Below is a small trained network, with its code and all its weights. Each question gives an input and a class and asks what happens when units are switched off, that is, made to give their printed mean instead of their output.

import numpy as np


def w(rows, s, z=0):
    codes = np.array(rows[::2]) - 128.0
    scale = np.full(codes.shape[1], s)
    scale[-1] = z or s
    return codes * scale


def norm(h):
    return h / np.sqrt((h * h).mean(-1, keepdims=True) + 1e-5)


def f(y):
    return y / 2 * (1 + np.tanh(0.7978845608 * (y + 0.044715 * y**3)))


def log_softmax(a):
    a = a - a.max(-1, keepdims=True)
    return a - np.log(np.exp(a).sum(-1, keepdims=True))


def net(x, mask):
    res = np.array(x, float).reshape(1, 3) / 4 @ E
    u = 0
    for l in range(4):
        y = f(norm(res) @ A[l][:, :-1].T + A[l][:, -1])
        res = res + np.where(mask[u : u + 3], y, B[l][:, -1]) @ B[l][:, :-1]
        u += 3
    return log_softmax(norm(res)[-1] @ U[:, :-1].T + U[:, -1])


A, B = {}, {}
E = w([
[32,231,138,196,112,157,120,104,2,40,175],'x0',
[209,191,220,173,108,131,245,93,47,102,170],'x1',
[9,156,151,68,111,81,39,165,62,173,139],'x2',
],0.0057)
A[0] = w([
[124,187,227,76,121,64,162,123,1,184,153,3],'L0N1',
[183,109,163,73,119,64,169,121,142,236,121,65],'L0N2',
[117,186,147,145,142,125,125,101,50,98,126,102],'L0N3',
],0.0094,0.0027)
B[0] = w([
[109,160,133,201,1,202,148,205,100,223,127,254],'L0N1',
[194,78,165,101,157,142,191,98,138,87,168,235],'L0N2',
[122,114,208,90,35,157,184,179,127,123,162,234],'L0N3',
],0.0092,0.0076)
A[1] = w([
[129,150,99,200,192,146,129,52,66,2,159,111],'L1N1',
[20,119,112,151,122,158,147,127,81,22,158,151],'L1N2',
[59,118,111,115,155,88,104,151,54,255,146,9],'L1N3',
],0.0093,0.0015)
B[1] = w([
[147,215,130,144,131,164,145,206,65,141,45,191],'L1N1',
[104,126,71,224,65,254,152,223,152,209,122,253],'L1N2',
[160,109,146,164,130,47,151,10,162,91,122,192],'L1N3',
],0.0082,0.0056)
A[2] = w([
[249,59,234,43,128,101,140,182,158,213,91,247],'L2N1',
[233,172,146,193,180,197,225,101,104,61,151,132],'L2N2',
[182,163,242,123,152,52,158,81,21,121,208,20],'L2N3',
],0.011,0.0015)
B[2] = w([
[110,128,74,152,199,86,175,136,155,165,148,249],'L2N1',
[95,114,113,91,204,112,67,177,135,145,57,227],'L2N2',
[44,105,83,149,43,76,167,54,168,127,244,160],'L2N3',
],0.012,0.015)
A[3] = w([
[170,162,137,136,80,107,29,51,139,33,153,3],'L3N1',
[32,106,80,219,127,137,9,49,172,96,61,89],'L3N2',
[38,214,152,132,83,154,114,102,1,18,126,81],'L3N3',
],0.0079,0.00076)
B[3] = w([
[162,164,93,88,104,251,110,162,123,172,101,122],'L3N1',
[178,181,161,49,106,137,142,64,153,120,131,254],'L3N2',
[163,103,135,163,127,170,113,177,130,156,114,236],'L3N3',
],0.013,0.0034)
U = w([
[127,169,128,103,212,130,60,172,113,110,21,147],'0',
[175,200,148,60,95,129,92,11,172,105,117,171],'1',
[99,156,147,201,65,196,160,197,112,182,147,226],'2',
[126,122,143,172,119,48,129,55,115,89,179,2],'3',
[150,101,148,122,139,75,47,110,74,76,162,26],'4',
[88,95,52,129,254,36,164,112,198,174,145,176],'5',
[138,122,155,124,189,122,119,106,47,11,173,23],'6',
],0.0099,0.0037)

Each question gives the input, the list of numbers given to net, and the class t.
The units are the neurons (one row each of A and B). Each row of codes is followed by its name. A weight is (code - 128) times the scale printed after its matrix; where a second scale follows, it is the last column's (A, B and U).
mask holds one flag per neuron, layer by layer. A switched-off neuron (its flag False) gives its mean, the last column of its row in B, instead of its output. The means were averaged over made-up inputs and are rounded, as every weight is.
A unit's drop is (log p(t) with every unit on - log p(t) with that unit switched off) / (log p(t) with every unit on - log p(t) with every unit switched off).
The circuit of an input: a set's keep is (log p(t) with only the set's units on - log p(t) with every unit switched off) / (log p(t) with every unit on - log p(t) with every unit switched off). Starting from all 12 units, units are removed one at a time, each time the one whose removal leaves the highest keep (on an exact tie, the one counted first), for as long as the keep stays at least 0.8.
circuit, biggest first: the units of the circuit, biggest drop first
top k neurons: the k neurons with the biggest drops, biggest first
top k neurons in layer l: the k neurons of layer l with the biggest drops, biggest first
input [1,3,-4], class 0: circuit, biggest first -> [L2N2]
input [-1,-7,-4], class 1: top 3 neurons -> [L0N3, L0N2, L2N1]
input [-3,-6,6], class 1: circuit, biggest first -> [L0N3, L1N3, L3N2, L2N1]
input [1,-3,0], class 1: circuit, biggest first -> [L0N3, L2N1, L3N2]
input [5,-8,-5], class 2: top 3 neurons -> [L1N2, L2N2, L0N2]
input [0,3,-8], class 0: top 3 neurons -> [L0N3, L1N1, L2N2]
input [2,8,-6], class 5: top 3 neurons -> [L2N2, L1N2, L2N3]
input [1,-2,0], class 1: circuit, biggest first -> [L0N3, L2N1, L3N2]
input [-2,-7,-1], class 1: circuit, biggest first -> [L0N3, L0N2, L3N2, L2N1]
input [0,7,-5], class 5: circuit, biggest first -> [L2N3, L2N2]
input [6,-7,8], class 1: circuit, biggest first -> [L3N2, L1N3]
input [3,-7,-1], class 1: top 4 neurons -> [L0N2, L0N3, L3N2, L2N1]
input [-1,-8,-2], class 1: top 2 neurons -> [L0N2, L0N3]
input [4,-8,-7], class 0: top 2 neurons -> [L0N1, L0N3]
input [1,3,-5], class 0: top neuron -> [L0N2]
input [-3,6,-6], class 5: top 2 neurons -> [L2N3, L1N2]
input [2,-4,-6], class 0: top 2 neurons in layer 0 -> [L0N1, L0N3]
input [2,-7,-5], class 1: top 2 neurons -> [L2N1, L0N2]
input [2,-5,-7], class 0: top 2 neurons in layer 0 -> [L0N1, L0N3]
input [3,-4,-6], class 0: top neuron in layer 1 -> [L1N1]
